-12,12,-7,1,1,-6,-6,5,1,20,-6,-1,-3,0,7,-5,0,8,9,-27,2,-3,-1,-4,2,3,-2,-5,-3,-5,-12,-2,-3,1,5,-14,-4,-3,1,8,3,-3,0,-17,-3,2,-7,2,4,5,-3,5,-6,2,-9,-7,-2,4,4,13,12,3,1,10,3,4,15,9,-3,19,-4,-4,-2,-6,5 -> <66>
15,2,7,-10,-1,-2,7,1,-1,3,4,5,2,1,-8,5,-10,-16,-9,16,-6,-6,10,-3,0,-3,0,7,0,7,-2,9,-2,2,-1,13,1,1,-2,-2,-14,-5,13,12,-3,5,1,6,2,-16,-9,-2,2,6,3,6,-2,0,7,1,-6,0,-9,10,5,-9,-8,-9,4,-6,15,0,19,2,-6 -> <68>
-6,9,2,0,-3,-6,3,4,4,11,-5,-1,1,0,13,1,3,9,-4,-11,0,-8,1,4,2,0,5,-1,-2,-8,-2,-9,0,0,1,-11,-3,0,-4,-2,5,0,1,-3,-2,8,-5,4,-1,6,-1,2,4,-3,-2,-4,-5,3,1,5,4,4,2,-5,4,-1,6,6,-4,18,-7,-2,-17,-6,10 -> <66>
5,8,5,-13,-6,-3,4,-3,2,5,-5,1,0,-5,2,9,-6,-6,-7,13,-13,-4,6,1,2,0,-1,12,3,2,-8,-1,0,4,-2,-2,3,-3,-4,2,-3,4,10,6,-2,4,5,5,-2,-6,5,1,7,7,14,3,-7,3,-1,2,-1,5,5,-2,-3,-5,2,2,2,6,1,1,0,3,1 -> <66>
6,1,5,-10,-1,-2,3,1,0,0,3,2,-1,2,6,3,-3,-6,-5,13,-6,0,5,0,0,-3,1,1,1,1,0,2,-3,0,-2,2,2,-2,2,-2,-2,-1,9,3,0,0,1,0,3,-7,-1,-4,3,4,2,2,0,-1,-3,-1,-2,-2,-3,1,1,-3,-1,-6,5,-9,2,-3,4,-2,-5 -> <68>
-16,20,-11,-9,1,-4,-10,-4,11,31,-7,2,-4,-13,9,-4,-4,9,15,-30,6,-8,0,-8,0,3,-5,10,1,-8,-33,-10,-6,4,-5,-22,-1,-7,-4,13,1,3,7,-18,-2,10,-3,13,10,8,12,11,-4,3,-1,-14,-10,6,4,7,14,17,-4,25,6,7,22,8,-1,34,3,-3,-6,-14,-6 -> <66>
3,3,3,-5,-7,-2,11,0,2,1,-1,-2,2,3,1,0,-2,1,0,-2,-6,-6,4,9,1,-2,0,5,1,2,2,-2,-6,1,1,0,-2,-1,-7,2,-3,-6,5,5,-1,4,-1,3,-3,0,-10,-7,2,4,-2,2,-3,-1,1,0,0,5,2,-5,1,-2,-3,3,-2,-3,-1,-3,-2,2,0 -> <68>
8,4,3,7,7,2,14,4,-8,8,9,-1,-6,11,-13,-1,-7,-18,3,-12,13,-7,-1,-9,0,-1,0,-3,-9,3,9,7,-17,1,12,26,-7,-1,4,2,-17,-19,5,10,-1,2,6,-3,19,-18,-23,5,-21,4,-10,5,0,0,-1,-1,2,-4,6,21,4,-14,-14,-14,4,-23,11,-1,39,-7,4 -> <68>
-13,29,3,-16,-5,-10,21,3,12,26,1,7,-9,-9,12,2,-3,9,1,-25,-2,-22,-7,10,1,-4,-3,10,-3,0,-13,-3,-18,2,-10,-4,-12,-9,-10,10,1,-16,16,6,-4,14,-6,2,1,2,0,-1,-10,12,-11,1,-19,4,-1,9,13,20,1,0,4,-15,15,9,8,19,-1,5,6,-6,0 -> <68>
-3,4,-5,-4,-3,-5,-1,-1,-3,2,-6,2,0,-1,9,-1,0,9,0,-14,-3,2,1,-5,0,1,4,0,1,-7,-4,-3,3,-1,2,-12,4,-2,-2,-3,13,3,-3,-7,0,0,1,1,-5,10,0,-2,11,-5,-4,-8,2,8,-1,2,3,2,2,-4,4,4,9,9,-5,16,-3,1,-17,-7,6 -> <66>
11,5,9,-15,-5,-13,8,-2,2,3,3,7,2,1,-5,6,-3,-10,-14,22,-18,-23,5,2,-4,-7,3,7,3,5,1,1,-3,0,-3,7,-9,0,-11,-1,-4,0,13,0,-1,6,0,5,-9,-12,-2,-7,6,7,0,-1,-4,-6,-2,4,2,-1,2,-4,3,-7,-4,-5,5,-12,4,1,5,2,-10 -> <69>
12,-6,7,9,-3,-3,23,8,-2,-17,3,-5,5,11,3,1,6,-5,-10,-4,2,-12,-3,5,-1,1,7,-5,-2,1,25,-2,1,-2,6,11,-3,8,0,-10,-1,-16,-9,11,-2,-4,-4,2,4,-2,-22,2,-5,-3,-4,-3,5,0,1,4,-10,-10,1,-16,5,-7,-17,6,1,-10,1,5,3,1,20 -> <65>
-10,17,0,-18,-11,-11,6,2,3,25,-8,1,-7,-8,7,10,-4,-2,-2,-3,-15,-5,6,6,3,-4,-2,3,4,3,-11,-3,-12,-1,-5,-6,-5,-2,-7,-1,9,6,17,-11,-2,15,-1,-1,-4,-12,-2,-2,2,18,-10,-3,-7,2,7,11,7,10,9,-4,3,-15,11,2,0,3,-9,0,-1,-2,-11 -> <66>
12,7,11,-26,-6,-1,16,-5,6,4,2,4,2,-3,-1,7,-4,-2,-14,20,-2,-11,1,4,-3,-7,0,15,-4,7,-5,2,-1,0,-7,2,-1,1,-8,-3,-8,0,16,16,-2,7,-3,0,-2,-9,6,-1,4,9,4,6,-8,1,-4,-5,-4,5,3,-4,2,-7,-5,2,2,-6,12,4,2,5,-10 -> <69>
4,12,11,-20,-3,-5,18,1,13,12,3,2,2,-1,1,3,-5,2,-18,9,-6,-13,2,3,-2,-3,1,15,-3,7,-2,-2,-1,1,-3,4,-2,-2,-6,1,-5,-8,11,15,-4,6,-2,5,-2,-3,1,-5,1,4,-1,4,-12,5,-5,-3,-2,3,0,-4,1,-6,13,-2,4,7,8,1,7,0,-1 -> <69>
-5,15,4,-10,-4,-7,11,5,5,22,0,0,-6,-5,4,11,-6,-2,-2,-7,-7,-11,5,2,1,-3,-5,3,2,4,-12,-1,-14,-2,-2,0,-2,-3,-4,3,0,-8,13,-4,-5,10,-2,-3,2,-10,-7,-3,-7,11,-6,-3,-6,3,7,9,8,7,5,6,4,-14,6,-1,4,1,-5,3,8,-1,-6 -> <66>
-2,-9,-7,35,-1,2,9,15,-4,-23,2,-9,2,15,13,-8,11,16,5,-29,18,1,-18,4,-9,8,12,-19,-5,-10,39,-2,0,-1,14,-5,-4,6,7,-6,9,-15,-30,7,-2,-7,-3,-5,0,18,-22,5,-9,-20,-7,-10,13,2,-4,5,-1,-13,1,-25,0,2,-12,9,-8,10,-13,5,-17,-10,37 -> <77>
4,12,12,-23,-6,-3,10,-1,6,11,5,4,-1,-5,0,3,-5,-2,-9,8,-12,-10,3,1,2,-6,-3,11,1,6,-10,-2,-4,1,-7,-2,0,-4,-9,1,-5,-2,15,11,-4,5,-3,3,-3,-6,4,-5,1,8,2,5,-12,0,-3,0,-1,7,6,1,-2,-7,4,-5,4,-3,5,1,13,5,-10 -> <69>
10,8,12,-16,-3,-2,14,5,4,9,5,10,-2,-3,-7,8,-6,-9,-8,13,-9,-9,7,8,-1,-8,-2,16,1,6,0,4,-4,0,-6,8,-1,-4,-6,-2,-10,-8,-5,11,-1,6,2,4,-1,-11,-3,-2,1,8,1,8,-7,4,-4,0,-8,-2,1,6,-2,-19,-12,-7,6,-13,10,4,15,4,-7 -> <69>
-5,10,-3,9,-2,0,10,6,-2,10,-8,-4,-4,3,3,-1,0,4,4,-18,7,-6,-5,2,6,2,2,-6,-1,-2,9,-1,-10,1,3,2,-7,0,1,-1,-2,-14,-2,-6,1,10,-10,2,3,2,-14,-4,-12,4,-9,-1,-1,1,1,9,5,-8,2,-5,2,-8,-2,3,-2,5,-7,-12,2,-8,9 -> <66>
-6,12,-1,1,-7,-8,11,6,1,8,-4,-4,-2,1,20,2,-1,5,-5,-17,-7,-8,0,2,4,4,7,-11,0,-9,12,-6,1,-1,3,-3,-10,2,-1,-6,7,-11,0,3,-1,12,-4,-3,-3,1,-14,0,-5,0,-11,-9,0,4,1,15,5,4,5,-13,9,-12,2,5,-1,8,-19,4,-8,-5,8 -> <74>
4,9,1,-3,-2,-3,4,0,-9,10,3,-1,-1,0,5,3,-10,-5,-7,-2,-4,-8,1,-2,-1,4,1,4,0,3,0,0,-11,0,3,1,-3,-3,-3,-2,-6,-8,3,6,-7,3,4,5,3,-5,-8,-4,-3,2,-4,-2,0,-1,1,4,2,5,3,2,3,-1,-2,-6,-2,-2,6,0,13,-4,-4 -> <74>
-1,4,3,-10,-3,-4,-1,-4,2,8,-4,3,0,-7,5,3,1,2,-3,2,-6,-6,5,-1,0,-2,-2,3,2,-1,-10,-7,0,1,-2,-8,0,-25,-8,3,-2,5,12,-1,-1,0,-2,4,-5,1,8,-3,3,5,2,-2,-9,-1,4,-1,5,8,-2,-2,4,3,8,2,-2,10,-1,-2,-7,-4,-10 -> <66>
12,7,11,-16,-2,-4,9,1,4,4,2,1,1,6,-2,6,-4,-6,-12,15,-7,-5,7,5,0,-7,1,11,0,7,0,2,-8,5,-6,12,-2,-2,-5,-1,-8,-3,15,12,-1,5,1,6,-1,-7,-5,-9,-3,12,-1,8,-7,0,1,1,-3,6,0,-1,-1,-14,-7,-4,5,-9,5,9,14,8,-7 -> <68>
15,0,4,-15,-5,-2,4,1,-1,5,0,4,4,3,4,8,-7,-7,-13,9,-12,-9,9,-3,-1,-4,4,6,2,0,-1,-8,6,4,-2,-6,3,2,-2,-6,-2,2,7,10,-4,3,0,6,-10,2,1,-3,13,2,4,-3,-2,-1,-1,2,0,3,3,-5,4,1,2,3,-2,0,8,5,-8,0,-2 -> <68>
4,5,3,-12,-1,-2,4,0,-3,11,2,3,-4,0,-7,9,-5,-16,-1,8,-6,-7,8,-1,-3,0,-6,9,2,4,-8,9,-9,0,1,9,7,3,-3,2,-14,-6,11,2,11,6,8,5,2,-14,-8,2,-3,6,-1,-13,-11,2,2,1,-2,1,1,9,2,-10,0,-7,6,-13,10,0,17,1,-11 -> <69>
-3,7,0,-3,-7,-5,0,2,1,6,-5,-2,-3,1,3,2,4,3,-2,-6,-14,-2,6,3,3,-1,5,-1,2,-5,-11,-3,-9,-2,-2,-1,-2,3,1,1,5,1,1,-5,0,3,-3,-2,0,-1,-2,-2,0,-1,-3,1,-3,0,1,5,7,1,-1,-6,0,-9,3,1,-1,5,-8,7,-2,0,-8 -> <66>
